Here is a tiny trained network, its code and every weight. The questions are about switching its units off for an input and a class, where a switched-off unit gives its printed mean instead of its output.

import numpy as np


def w(rows, s, z=0):
    codes = np.array(rows[::2]) - 128.0
    scale = np.full(codes.shape[1], s)
    scale[-1] = z or s
    return codes * scale


def f(y):
    return y / 2 * (1 + np.tanh(0.7978845608 * (y + 0.044715 * y**3)))


def log_softmax(a):
    a = a - a.max(-1, keepdims=True)
    return a - np.log(np.exp(a).sum(-1, keepdims=True))


def net(x, mask):
    res = np.array(x, float).reshape(1, 4) / 4 @ E
    y = f(res @ A[0][:, :-1].T + A[0][:, -1])
    res = res + np.where(mask, y, B[0][:, -1]) @ B[0][:, :-1]
    return log_softmax(res[-1] @ U[:, :-1].T + U[:, -1])


A, B = {}, {}
E = w([
[181,162,184],'x0',
[151,128,181],'x1',
[70,254,202],'x2',
[64,54,204],'x3',
],0.0083)
A[0] = w([
[111,169,156,157],'neuron 1',
[162,195,137,170],'neuron 2',
[140,20,148,140],'neuron 3',
[145,35,97,170],'neuron 4',
[123,151,218,191],'neuron 5',
[61,36,141,106],'neuron 6',
[105,37,83,170],'neuron 7',
[151,110,55,253],'neuron 8',
[5,90,104,195],'neuron 9',
[44,154,146,165],'neuron 10',
[159,116,186,84],'neuron 11',
[188,187,106,244],'neuron 12',
[222,84,92,199],'neuron 13',
[92,207,126,132],'neuron 14',
[119,106,204,106],'neuron 15',
[180,117,177,170],'neuron 16',
[204,107,52,150],'neuron 17',
[182,149,206,179],'neuron 18',
[99,110,99,235],'neuron 19',
[167,189,161,162],'neuron 20',
],0.013,0.0049)
B[0] = w([
[106,85,118,181],'neuron 1',
[95,83,60,201],'neuron 2',
[116,105,149,216],'neuron 3',
[114,55,109,245],'neuron 4',
[185,75,177,219],'neuron 5',
[59,121,130,197],'neuron 6',
[121,64,121,243],'neuron 7',
[137,143,2,254],'neuron 8',
[80,53,154,215],'neuron 9',
[102,54,130,195],'neuron 10',
[163,171,185,143],'neuron 11',
[128,120,47,235],'neuron 12',
[126,120,98,252],'neuron 13',
[99,122,122,204],'neuron 14',
[165,181,165,167],'neuron 15',
[137,113,145,165],'neuron 16',
[208,112,107,250],'neuron 17',
[184,69,136,201],'neuron 18',
[93,117,52,191],'neuron 19',
[129,83,88,201],'neuron 20',
],0.0097,0.0084)
U = w([
[169,193,184,7],'0',
[62,65,153,113],'1',
[183,246,192,1],'2',
[123,139,206,173],'3',
[179,79,123,189],'4',
[86,215,93,117],'5',
[174,123,109,117],'6',
[180,124,248,61],'7',
],0.012,0.0046)

Each question gives the input, the list of numbers given to net, and the class t.
The units are the neurons (one row each of A and B). Each row of codes is followed by its name. A weight is (code - 128) times the scale printed after its matrix; where a second scale follows, it is the last column's (A, B and U).
mask holds one flag per neuron, in row order. A switched-off neuron (its flag False) gives its mean, the last column of its row in B, instead of its output. The means were averaged over made-up inputs and are rounded, as every weight is.
A unit's drop is (log p(t) with every unit on - log p(t) with that unit switched off) / (log p(t) with every unit on - log p(t) with every unit switched off).
The circuit of an input: a set's keep is (log p(t) with only the set's units on - log p(t) with every unit switched off) / (log p(t) with every unit on - log p(t) with every unit switched off). Starting from the 12 units with the biggest drops (on a tie, the unit counted first), units are removed one at a time, each time the one whose removal leaves the highest keep (on an exact tie, the one counted first), for as long as the keep stays at least 0.8.
units of the circuit, in order: the units of the circuit, biggest drop first
unit that matters most: the unit with the biggest drop
top k neurons: the k neurons with the biggest drops, biggest first
drop of u: that unit's drop, to one decimal
input [2,-3,-7,4], class 1: units of the circuit, in order -> neuron 6; neuron 3
input [-1,-3,8,-5], class 1: units of the circuit, in order -> neuron 10; neuron 17
input [2,4,8,3], class 7: units of the circuit, in order -> neuron 5; neuron 8
input [3,0,-5,5], class 1: units of the circuit, in order -> neuron 6; neuron 17
input [3,5,-8,5], class 1: top 2 neurons -> neuron 6; neuron 3
input [4,-7,8,-3], class 1: unit that matters most -> neuron 17
input [4,-3,-8,4], class 1: top 3 neurons -> neuron 6; neuron 3; neuron 4
input [6,-8,3,3], class 3: top 2 neurons -> neuron 8; neuron 4
input [7,0,6,1], class 7: top 3 neurons -> neuron 8; neuron 5; neuron 19
input [-7,-2,6,-5], class 5: drop of neuron 11 -> 0.0
input [8,5,6,3], class 7: drop of neuron 5 -> 0.1
input [-5,1,6,-6], class 5: drop of neuron 4 -> 0.3
